Below are the code and all the weights of a small trained network. Each question names an input and a target symbol and asks about switching units off, where a switched-off unit gives its printed mean instead of its output.

import numpy as np


def w(rows, s, z=0):
    codes = np.array(rows[::2]) - 128.0
    scale = np.full(codes.shape[1], s)
    scale[-1] = z or s
    return codes * scale


def f(y):
    return y / 2 * (1 + np.tanh(0.7978845608 * (y + 0.044715 * y**3)))


def softmax(a):
    e = np.exp(a - a.max(-1, keepdims=True))
    return e / e.sum(-1, keepdims=True)


def log_softmax(a):
    a = a - a.max(-1, keepdims=True)
    return a - np.log(np.exp(a).sum(-1, keepdims=True))


def net(x, mask):
    ids = ['βξπσφψ'.index(c) for c in x.split()]
    T = len(ids)
    res = E[ids] + P[:T]
    u = 0
    for l in range(2):
        q, k, v = (res @ M[l].T for M in (Q, K, V))
        z = softmax(np.where(np.tri(T) > 0, q @ k.T / 3**0.5, -1e9)) @ v
        res = res + np.where(mask[u], z, O[l][:, -1]) @ O[l][:, :-1]
        u += 1
        y = f(res @ A[l][:, :-1].T + A[l][:, -1])
        res = res + np.where(mask[u : u + 4], y, B[l][:, -1]) @ B[l][:, :-1]
        u += 4
    return log_softmax(res[-1] @ U[:, :-1].T + U[:, -1])


Q, K, V, O, A, B = {}, {}, {}, {}, {}, {}
E = w([
[142,160,120,4,123,106],'β',
[167,132,177,81,103,132],'ξ',
[179,139,54,134,194,131],'π',
[81,84,41,168,166,168],'σ',
[172,136,112,78,133,128],'φ',
[125,107,207,76,66,144],'ψ',
],0.014)
P = w([
[192,12,177,95,123,95],'0',
[197,84,141,97,136,161],'1',
[68,84,220,101,180,104],'2',
[24,71,142,140,121,64],'3',
[184,96,111,89,112,185],'4',
[43,191,217,81,159,130],'5',
[14,118,64,128,117,77],'6',
[175,108,83,89,97,218],'7',
[13,175,174,68,213,126],'8',
[11,149,54,144,168,60],'9',
[151,115,59,77,61,247],'10',
[22,179,168,59,228,112],'11',
[59,149,80,199,100,94],'12',
[192,108,101,102,109,188],'13',
],0.012)
Q[0] = w([
[206,59,25,77,66,92],'0.h1',
[45,173,227,142,95,93],'0.h1',
[169,199,124,254,111,37],'0.h1',
],0.0086)
K[0] = w([
[166,143,162,159,138,131],'0.h1',
[107,131,113,119,116,88],'0.h1',
[106,136,169,171,170,9],'0.h1',
],0.016)
V[0] = w([
[23,247,172,40,197,196],'0.h1',
[134,39,144,238,102,203],'0.h1',
[87,60,179,108,253,127],'0.h1',
],0.0056)
O[0] = w([
[59,121,132,101,97,83,2],'0.h1',
[144,113,85,197,159,150,115],'0.h1',
[24,2,205,104,114,108,251],'0.h1',
],0.0084,0.00065)
A[0] = w([
[115,171,122,78,63,32,205],'0.n1',
[71,158,215,195,141,85,134],'0.n2',
[101,105,126,255,141,180,2],'0.n3',
[109,112,113,208,88,110,66],'0.n4',
],0.0088,0.0051)
B[0] = w([
[108,70,62,169,141,115,254],'0.n1',
[188,176,68,117,185,108,172],'0.n2',
[153,138,149,9,86,64,138],'0.n3',
[134,98,147,124,107,74,117],'0.n4',
],0.011,0.005)
Q[1] = w([
[178,88,57,146,91,230],'1.h1',
[57,158,118,188,109,5],'1.h1',
[175,169,198,92,192,210],'1.h1',
],0.014)
K[1] = w([
[227,41,154,180,104,109],'1.h1',
[90,251,65,129,70,191],'1.h1',
[75,76,175,156,220,40],'1.h1',
],0.011)
V[1] = w([
[33,85,186,107,8,162],'1.h1',
[190,221,201,36,103,115],'1.h1',
[74,120,63,56,160,66],'1.h1',
],0.014)
O[1] = w([
[52,191,71,102,103,19,191],'1.h1',
[252,245,147,87,69,148,92],'1.h1',
[149,68,81,40,142,97,250],'1.h1',
],0.015,0.0023)
A[1] = w([
[10,96,117,125,132,83,115],'1.n1',
[136,62,119,109,142,184,69],'1.n2',
[49,191,156,174,150,50,2],'1.n3',
[152,104,85,37,126,76,168],'1.n4',
],0.011,0.0065)
B[1] = w([
[182,215,99,105,189,202,253],'1.n1',
[146,152,151,199,105,71,216],'1.n2',
[64,92,2,96,22,214,176],'1.n3',
[127,117,75,207,127,80,250],'1.n4',
],0.0092,0.022)
U = w([
[161,130,167,148,98,111,118],'β',
[127,254,220,208,108,96,88],'ξ',
[133,156,190,212,101,161,66],'π',
[78,181,206,139,170,156,254],'σ',
[244,120,153,95,95,209,46],'φ',
[108,155,179,153,96,160,135],'ψ',
],0.0058,0.0062)

Each question gives the input, a string of symbols that net reads in full, and the target symbol t.
The units are the heads (3 rows each of Q, K, V and O) and the neurons (one row each of A and B). Each row of codes is followed by its name. A weight is (code - 128) times the scale printed after its matrix; where a second scale follows, it is the last column's (O, A, B and U).
mask holds one flag per unit, layer by layer, with each layer's heads first. A switched-off unit (its flag False) gives its mean, the last column of its rows in O or B, instead of its output. The means were averaged over made-up inputs and are rounded, as every weight is.
A unit's drop is (log p(t) with every unit on - log p(t) with that unit switched off) / (log p(t) with every unit on - log p(t) with every unit switched off).
The circuit of an input: a set's keep is (log p(t) with only the set's units on - log p(t) with every unit switched off) / (log p(t) with every unit on - log p(t) with every unit switched off). Starting from all 10 units, units are removed one at a time, each time the one whose removal leaves the highest keep (on an exact tie, the one counted first), for as long as the keep stays at least 0.8.
circuit, biggest first: the units of the circuit, biggest drop first
most important unit: the unit with the biggest drop
top k neurons: the k neurons with the biggest drops, biggest first
top k neurons in layer l: the k neurons of layer l with the biggest drops, biggest first
input ψ ψ ψ ψ φ σ ψ, target φ: top 3 neurons => 0.n1, 1.n4, 1.n2
input β β φ ξ ξ ψ ψ β, target β: top 2 neurons => 1.n4, 0.n1
input β ξ φ φ φ ψ π, target φ: circuit, biggest first => 1.h1
input σ φ ψ β, target φ: top 3 neurons => 0.n1, 1.n4, 1.n2
input ψ φ σ ψ σ σ ψ σ π π π β ψ, target π: top 3 neurons => 1.n2, 0.n3, 1.n1
input π φ ξ β β φ π β, target π: circuit, biggest first => 1.h1, 1.n2
input φ φ ξ, target φ: circuit, biggest first => 0.n2, 1.h1
input σ φ σ φ π σ β ξ β π π, target σ: top 2 neurons in layer 1 => 1.n1, 1.n3
input ξ σ φ φ ψ φ ξ ψ ψ φ ψ ψ ψ π, target ξ: top 2 neurons in layer 0 => 0.n1, 0.n2
input σ σ ξ β π φ β σ β ψ ξ ξ ψ ψ, target σ: top 2 neurons => 0.n2, 1.n1
input ψ ξ β π φ π π ψ ξ φ, target ψ: top 2 neurons => 1.n3, 0.n2
input σ φ ξ π ψ ψ ψ ψ ψ π φ ψ β, target φ: circuit, biggest first => 0.h1, 1.h1
input β σ π φ ψ φ ψ, target ψ: circuit, biggest first => 1.n3, 1.h1, 0.n2, 0.n1
input σ ψ ψ β β π ξ π φ π, target π: top neuron in layer 1 => 1.n2
input ψ σ ψ ψ ψ σ ψ ξ β, target β: circuit, biggest first => 1.h1, 1.n4
input φ β σ β β σ β ψ β φ, target ψ: circuit, biggest first => 1.n3, 1.h1, 0.n1, 0.n2
input σ ψ π φ β ψ, target β: top 2 neurons in layer 0 => 0.n1, 0.n2
input β π ψ ψ σ φ σ, target σ: circuit, biggest first => 1.h1, 1.n1
input σ σ σ ψ ψ σ ψ ψ ψ ψ, target ψ: circuit, biggest first => 1.n3, 1.h1
input β β φ ξ ξ β σ σ, target β: most important unit => 1.n4
input ξ φ ψ ψ σ, target ξ: circuit, biggest first => 1.h1, 0.n2
input σ β σ π ψ ψ β, target ψ: circuit, biggest first => 1.n3, 0.n1, 1.h1, 0.n2
